Below is a small trained network, with its code and all its weights. Each question gives an input and a target symbol and asks what happens when units are switched off, that is, made to give their printed mean instead of their output.

import numpy as np


def w(rows, s, z=0):
    codes = np.array(rows[::2]) - 128.0
    scale = np.full(codes.shape[1], s)
    scale[-1] = z or s
    return codes * scale


def norm(h):
    return h / np.sqrt((h * h).mean(-1, keepdims=True) + 1e-5)


def softmax(a):
    e = np.exp(a - a.max(-1, keepdims=True))
    return e / e.sum(-1, keepdims=True)


def log_softmax(a):
    a = a - a.max(-1, keepdims=True)
    return a - np.log(np.exp(a).sum(-1, keepdims=True))


def net(x, mask):
    ids = ['βγδεηθλμξπστφω'.index(c) for c in x.split()]
    T = len(ids)
    res = E[ids] + P[:T]
    u = 0
    for l in range(2):
        r = norm(res)
        for j in range(3):
            rows = slice(3 * j, 3 * j + 3)
            q, k, v = (r @ M[l][rows].T for M in (Q, K, V))
            z = softmax(np.where(np.tri(T) > 0, q @ k.T / 3**0.5, -1e9)) @ v
            o = O[l][rows]
            res = res + np.where(mask[u + j], z, o[:, -1]) @ o[:, :-1]
        u += 3
    return log_softmax(norm(res)[-1] @ U[:, :-1].T + U[:, -1])


Q, K, V, O = {}, {}, {}, {}
E = w([
[54,98,255,94,132,117,130,149,185],'β',
[137,102,214,118,63,138,130,69,112],'γ',
[91,62,98,131,160,143,140,126,130],'δ',
[83,130,136,161,156,184,184,59,159],'ε',
[166,165,155,114,164,99,191,202,167],'η',
[146,139,132,123,125,160,106,142,79],'θ',
[194,139,87,119,139,127,148,123,83],'λ',
[135,142,101,176,86,50,84,118,186],'μ',
[181,131,82,96,92,132,173,87,176],'ξ',
[107,115,157,140,182,133,96,168,105],'π',
[51,180,116,100,64,139,96,186,120],'σ',
[170,178,143,122,119,149,160,112,84],'τ',
[136,132,132,149,128,24,186,130,68],'φ',
[134,137,138,95,165,173,52,114,182],'ω',
],0.03)
P = w([
[122,69,211,156,187,86,138,125,178],'0',
[160,58,135,206,166,170,125,185,149],'1',
[165,92,109,204,157,113,100,168,149],'2',
[141,84,55,224,151,78,78,127,179],'3',
[138,100,40,223,144,56,83,119,189],'4',
[115,95,12,194,145,36,62,88,209],'5',
[49,92,16,197,185,2,68,117,226],'6',
],0.0037)
Q[0] = w([
[194,117,168,36,101,145,193,7,91],'L0H0',
[122,178,238,147,136,77,228,100,163],'L0H0',
[133,130,70,140,174,129,187,167,162],'L0H0',
[132,167,208,133,136,224,168,155,191],'L0H1',
[107,114,144,150,60,39,186,101,35],'L0H1',
[126,48,140,169,73,30,83,115,139],'L0H1',
[153,183,35,171,136,128,202,100,184],'L0H2',
[99,52,83,195,254,95,113,136,166],'L0H2',
[41,89,129,91,172,175,152,58,199],'L0H2',
],0.011)
K[0] = w([
[235,94,125,149,138,167,147,22,137],'L0H0',
[166,143,218,237,157,126,181,104,168],'L0H0',
[135,115,41,158,167,95,184,159,170],'L0H0',
[156,138,228,203,153,143,121,114,158],'L0H1',
[66,159,129,101,58,110,168,139,105],'L0H1',
[94,100,143,99,56,101,93,144,120],'L0H1',
[125,221,43,132,117,103,189,64,173],'L0H2',
[56,122,96,118,188,62,97,177,148],'L0H2',
[8,176,92,101,53,162,129,150,164],'L0H2',
],0.011)
V[0] = w([
[164,129,164,97,135,147,90,107,106],'L0H0',
[155,170,183,166,167,100,119,171,144],'L0H0',
[215,58,192,197,144,112,168,136,160],'L0H0',
[49,189,88,103,113,114,169,175,102],'L0H1',
[148,120,167,192,146,86,130,127,154],'L0H1',
[69,165,122,91,50,166,110,162,170],'L0H1',
[104,205,150,171,73,157,157,150,100],'L0H2',
[137,169,121,107,159,80,198,145,164],'L0H2',
[196,108,156,255,156,135,137,125,118],'L0H2',
],0.0088)
O[0] = w([
[86,139,218,110,56,178,202,194,190,103],'L0H0',
[190,222,78,232,112,14,76,73,171,121],'L0H0',
[106,177,128,12,130,16,123,108,208,233],'L0H0',
[41,113,6,151,165,189,162,237,45,47],'L0H1',
[49,99,189,97,67,74,110,52,184,226],'L0H1',
[83,254,106,106,206,125,166,207,128,95],'L0H1',
[129,200,158,159,172,64,107,118,109,150],'L0H2',
[44,192,124,87,149,179,84,194,89,122],'L0H2',
[48,94,50,68,157,106,101,17,135,254],'L0H2',
],0.0063,0.0039)
Q[1] = w([
[76,44,122,243,91,113,199,141,188],'L1H0',
[135,167,139,91,140,156,216,106,70],'L1H0',
[153,162,3,88,181,129,167,185,196],'L1H0',
[128,139,132,106,80,186,200,109,116],'L1H1',
[100,215,81,167,189,155,165,149,76],'L1H1',
[108,107,205,225,88,81,202,117,232],'L1H1',
[146,136,204,52,15,120,187,151,56],'L1H2',
[165,98,161,182,177,152,52,240,34],'L1H2',
[180,202,103,65,53,75,44,106,168],'L1H2',
],0.011)
K[1] = w([
[84,102,128,231,108,131,193,149,154],'L1H0',
[109,160,120,112,107,144,192,107,72],'L1H0',
[132,169,2,95,96,159,98,233,89],'L1H0',
[73,153,101,121,111,186,185,96,153],'L1H1',
[101,222,60,177,105,156,138,153,95],'L1H1',
[141,79,192,184,177,81,206,80,180],'L1H1',
[199,111,216,116,46,100,198,130,89],'L1H2',
[140,125,144,203,139,161,86,228,52],'L1H2',
[245,175,106,118,170,75,70,82,146],'L1H2',
],0.013)
V[1] = w([
[115,184,130,122,27,195,193,121,99],'L1H0',
[187,67,123,176,130,78,226,104,224],'L1H0',
[128,60,166,108,91,73,231,108,181],'L1H0',
[130,56,127,192,131,137,188,181,151],'L1H1',
[64,106,139,254,101,177,194,176,175],'L1H1',
[183,97,144,162,193,82,192,92,183],'L1H1',
[146,118,146,126,147,143,80,46,142],'L1H2',
[112,137,164,66,154,53,82,231,163],'L1H2',
[38,115,139,90,163,83,180,113,106],'L1H2',
],0.0069)
O[1] = w([
[55,58,56,180,98,54,119,105,156,90],'L1H0',
[81,190,110,36,141,117,135,137,72,245],'L1H0',
[95,158,93,111,174,121,97,177,35,254],'L1H0',
[92,153,125,70,101,126,2,131,107,96],'L1H1',
[74,179,128,53,76,104,118,102,137,133],'L1H1',
[34,140,44,174,144,120,57,123,76,214],'L1H1',
[146,193,160,172,52,180,143,181,162,235],'L1H2',
[161,55,81,167,118,158,186,79,152,52],'L1H2',
[206,132,122,207,120,45,61,104,49,190],'L1H2',
],0.0075,0.0062)
U = w([
[158,140,143,231,134,173,232,124,94,176],'β',
[93,9,95,94,188,144,78,152,133,142],'γ',
[145,114,103,106,139,223,129,125,217,219],'δ',
[164,124,163,88,43,133,179,69,99,117],'ε',
[220,138,66,105,134,177,141,95,60,194],'η',
[167,195,91,94,201,87,192,177,132,81],'θ',
[52,90,182,119,180,95,105,227,180,3],'λ',
[39,152,89,150,187,185,176,57,135,116],'μ',
[148,147,43,4,120,159,172,127,144,72],'ξ',
[123,104,98,173,114,41,144,158,18,19],'π',
[185,133,155,173,186,140,46,150,93,69],'σ',
[158,219,120,142,46,178,137,241,47,191],'τ',
[122,117,53,161,71,78,54,134,209,31],'φ',
[101,111,66,206,76,172,141,178,143,206],'ω',
],0.011,0.0037)

Each question gives the input, a string of symbols that net reads in full, and the target symbol t.
The units are the heads (3 rows each of Q, K, V and O). Each row of codes is followed by its name. A weight is (code - 128) times the scale printed after its matrix; where a second scale follows, it is the last column's (O and U).
mask holds one flag per head, layer by layer. A switched-off head (its flag False) gives its mean, the last column of its rows in O, instead of its output. The means were averaged over made-up inputs and are rounded, as every weight is.
A unit's drop is (log p(t) with every unit on - log p(t) with that unit switched off) / (log p(t) with every unit on - log p(t) with every unit switched off).
The circuit of an input: a set's keep is (log p(t) with only the set's units on - log p(t) with every unit switched off) / (log p(t) with every unit on - log p(t) with every unit switched off). Starting from all 6 units, units are removed one at a time, each time the one whose removal leaves the highest keep (on an exact tie, the one counted first), for as long as the keep stays at least 0.8.
units of the circuit, in order: the units of the circuit, biggest drop first
heads that matter: for each layer, one digit per head in row order, 1 if its drop is at least 0.15 and else 0, layers parted by /
drop when u is switched off: that unit's drop, to one decimal
input ε η ε π σ λ, target ξ: units of the circuit, in order => L0H0, L1H1, L1H2
input ε η σ γ τ, target ε: heads that matter => 100 / 110
input ε ξ φ ε σ ε ω, target σ: units of the circuit, in order => L0H0, L0H2
input ε ε ε θ ω, target δ: units of the circuit, in order => L1H2, L1H0
input σ ε τ ε ε σ, target ω: heads that matter => 110 / 101
input γ ω ε λ μ τ π, target σ: heads that matter => 000 / 100
input β ε σ φ ε γ, target π: heads that matter => 111 / 101
input δ ε ε β σ φ, target θ: heads that matter => 110 / 010
input ε γ φ ε τ, target β: units of the circuit, in order => L0H2, L1H1, L1H0
input σ γ μ, target ω: units of the circuit, in order => L1H0, L0H1
input ε ω ω ε σ ε, target τ: heads that matter => 001 / 001
input γ σ γ, target τ: units of the circuit, in order => L0H1
input λ μ σ ε θ, target η: units of the circuit, in order => L0H0, L1H1, L1H2, L0H1
input ε σ σ, target ω: units of the circuit, in order => L0H1, L1H0
input ε σ φ ε, target τ: units of the circuit, in order => L0H2, L1H2
input σ β ε μ μ, target ω: heads that matter => 110 / 100
input σ μ δ, target β: units of the circuit, in order => L0H2, L0H0
input μ γ δ σ ξ, target δ: units of the circuit, in order => L1H0, L0H2, L1H2
input γ μ π σ ε δ, target β: heads that matter => 011 / 100
input μ π ε ε ε σ η, target φ: heads that matter => 000 / 100
input ε β τ, target β: heads that matter => 001 / 110
input μ σ ε λ, target ξ: units of the circuit, in order => L0H0, L1H1, L0H2
input μ σ η φ γ γ, target π: heads that matter => 011 / 101
input λ γ μ σ μ θ, target η: heads that matter => 010 / 011
input μ β σ ω, target σ: drop when L0H1 is switched off => 0.1
